Below are the code and all the weights of a small trained network. Each question names an input and a class and asks about switching units off, where a switched-off unit gives its printed mean instead of its output.

import numpy as np


def w(rows, s, z=0):
    codes = np.array(rows[::2]) - 128.0
    scale = np.full(codes.shape[1], s)
    scale[-1] = z or s
    return codes * scale


def f(y):
    return np.maximum(y, 0)


def log_softmax(a):
    a = a - a.max(-1, keepdims=True)
    return a - np.log(np.exp(a).sum(-1, keepdims=True))


def net(x, mask):
    res = np.array(x, float).reshape(1, 7) / 4 @ E
    y = f(res @ A[0][:, :-1].T + A[0][:, -1])
    res = res + np.where(mask, y, B[0][:, -1]) @ B[0][:, :-1]
    return log_softmax(res[-1] @ U[:, :-1].T + U[:, -1])


A, B = {}, {}
E = w([
[142,47,127,143,152,111,86,161,116,82],'x0',
[170,121,125,64,154,182,104,82,146,82],'x1',
[146,110,46,105,125,89,144,126,51,115],'x2',
[107,90,122,95,90,188,190,180,154,130],'x3',
[81,115,79,132,103,100,115,96,200,85],'x4',
[81,174,176,105,76,107,121,126,73,10],'x5',
[122,128,122,136,132,144,114,130,120,126],'x6',
],0.013)
A[0] = w([
[178,106,61,106,104,55,146,108,100,123,73],'N0',
[162,7,141,140,166,118,126,164,144,40,253],'N1',
[108,185,100,117,140,148,169,67,157,183,136],'N2',
[57,142,67,94,123,101,100,81,196,125,139],'N3',
[158,106,132,101,176,71,141,164,207,209,113],'N4',
[72,136,168,85,112,75,164,99,77,91,64],'N5',
[89,253,89,125,107,181,195,82,113,130,139],'N6',
[74,151,149,232,73,58,146,211,99,177,81],'N7',
[118,76,129,64,111,208,254,234,146,105,146],'N8',
[146,128,45,67,76,96,113,137,88,157,152],'N9',
[132,134,82,143,141,113,105,133,131,200,75],'N10',
[102,97,61,160,117,91,127,94,187,78,132],'N11',
[214,156,216,121,153,138,156,182,50,165,199],'N12',
[184,166,133,40,189,208,108,151,105,105,177],'N13',
[160,111,85,104,121,111,131,139,128,176,83],'N14',
[79,125,155,131,73,145,82,110,80,111,34],'N15',
[113,207,176,133,111,113,78,173,125,74,129],'N16',
[204,188,173,184,189,29,62,23,109,136,149],'N17',
[100,147,56,134,127,106,161,143,49,106,71],'N18',
[149,80,231,167,88,116,64,157,161,128,150],'N19',
[139,114,65,115,133,121,125,171,30,124,112],'N20',
[165,102,127,49,138,187,64,44,147,93,62],'N21',
[120,163,241,165,144,116,98,143,218,151,108],'N22',
[93,89,115,203,85,127,86,168,100,143,105],'N23',
[109,169,129,78,113,133,115,128,122,90,58],'N24',
[109,165,145,74,80,149,169,83,153,152,233],'N25',
[158,122,48,150,172,163,89,67,173,203,95],'N26',
[119,183,175,85,126,62,184,126,122,77,116],'N27',
[69,97,223,112,120,150,84,126,162,169,86],'N28',
],0.0089,0.0052)
B[0] = w([
[115,169,121,95,166,167,157,105,187,74,180],'N0',
[113,191,149,190,175,36,146,104,43,151,240],'N1',
[171,116,157,176,184,70,98,136,96,111,191],'N2',
[20,111,194,123,105,164,96,126,151,254,198],'N3',
[118,37,146,108,128,131,121,101,75,83,208],'N4',
[132,65,152,141,100,168,135,116,107,105,183],'N5',
[151,141,163,193,173,72,146,102,98,106,206],'N6',
[225,126,85,62,66,108,179,98,126,207,208],'N7',
[145,148,71,194,85,108,58,194,143,84,246],'N8',
[96,169,117,138,198,174,129,116,207,100,192],'N9',
[138,63,108,106,107,152,133,110,118,84,175],'N10',
[44,154,184,82,114,93,128,153,142,182,197],'N11',
[24,150,176,105,130,189,106,141,108,176,237],'N12',
[121,156,93,93,92,101,140,125,101,192,213],'N13',
[138,128,191,78,155,147,87,126,113,58,168],'N14',
[142,73,173,108,87,141,127,82,116,70,162],'N15',
[137,39,93,134,121,164,124,94,108,127,198],'N16',
[110,135,64,169,86,101,62,232,191,127,235],'N17',
[141,141,112,103,157,191,134,107,161,91,180],'N18',
[103,162,121,150,164,120,187,102,160,121,199],'N19',
[108,197,151,96,153,166,152,115,164,121,195],'N20',
[208,171,83,58,59,63,166,78,119,178,194],'N21',
[142,153,72,94,188,196,153,89,172,77,213],'N22',
[170,120,102,109,152,81,169,94,110,180,169],'N23',
[159,87,152,98,122,105,84,138,109,122,162],'N24',
[146,178,120,190,155,128,110,120,88,158,206],'N25',
[129,51,144,113,119,132,124,131,60,72,219],'N26',
[121,53,107,128,128,135,135,132,83,93,187],'N27',
[151,139,86,80,172,192,124,107,154,106,183],'N28',
],0.0076,0.013)
U = w([
[139,2,155,110,96,165,111,100,97,78,69],'0',
[220,139,89,64,36,99,180,83,153,225,83],'1',
[122,165,115,110,189,195,159,89,222,80,84],'2',
[131,125,62,200,55,129,52,238,184,118,118],'3',
[22,131,229,106,95,171,116,143,134,231,129],'4',
[110,120,100,159,127,136,129,101,118,154,254],'5',
[160,144,192,228,191,63,144,91,97,134,111],'6',
],0.0099,0.0087)

Each question gives the input, the list of numbers given to net, and the class t.
The units are the neurons (one row each of A and B). Each row of codes is followed by its name. A weight is (code - 128) times the scale printed after its matrix; where a second scale follows, it is the last column's (A, B and U).
mask holds one flag per neuron, in row order. A switched-off neuron (its flag False) gives its mean, the last column of its row in B, instead of its output. The means were averaged over made-up inputs and are rounded, as every weight is.
A unit's drop is (log p(t) with every unit on - log p(t) with that unit switched off) / (log p(t) with every unit on - log p(t) with every unit switched off).
The circuit of an input: a set's keep is (log p(t) with only the set's units on - log p(t) with every unit switched off) / (log p(t) with every unit on - log p(t) with every unit switched off). Starting from the 12 units with the biggest drops (on a tie, the unit counted first), units are removed one at a time, each time the one whose removal leaves the highest keep (on an exact tie, the one counted first), for as long as the keep stays at least 0.8.
circuit, biggest first: the units of the circuit, biggest drop first
unit that matters most: the unit with the biggest drop
top k neurons: the k neurons with the biggest drops, biggest first
drop of u: that unit's drop, to one decimal
input [-6,4,5,-8,-7,6,6], class 3: unit that matters most : N17
input [-4,-7,4,2,-3,7,5], class 0: top 3 neurons : N5; N27; N21
input [-2,8,-1,0,-6,4,2], class 1: top 2 neurons : N21; N13
input [-4,5,-7,-8,6,-8,6], class 0: top 3 neurons : N26; N4; N8
input [-2,-1,4,-8,2,8,-1], class 0: circuit, biggest first : N5; N16
input [3,-8,5,-4,7,-7,2], class 1: top 4 neurons : N7; N23; N12; N11
input [7,-1,-6,0,1,4,-5], class 6: top 3 neurons : N1; N9; N0
input [5,-5,0,1,8,6,6], class 4: top 2 neurons : N11; N3
input [-7,-5,2,-6,3,-8,-7], class 0: circuit, biggest first : N26; N4
input [-5,-4,5,1,7,4,-3], class 4: top 2 neurons : N3; N11
input [7,5,-7,-2,-4,-3,-5], class 2: top 2 neurons : N22; N28
input [-1,-6,-4,7,5,7,7], class 0: top 3 neurons : N17; N15; N16
input [-7,0,-4,3,0,6,-1], class 6: top 2 neurons : N6; N25
input [2,-8,3,-4,-5,7,1], class 1: circuit, biggest first : N7
input [-2,6,-1,4,-5,-2,-3], class 1: top 4 neurons : N21; N13; N17; N3
input [1,-1,4,-1,-6,-7,-7], class 0: circuit, biggest first : N4; N26
input [-4,6,8,-5,-5,2,7], class 2: drop of N7 : 0.2
input [2,-5,-6,0,3,-1,3], class 2: drop of N0 : -0.1
input [5,8,-5,-4,1,-2,-3], class 1: drop of N21 : 0.7
input [1,5,8,4,7,1,5], class 2: circuit, biggest first : N9
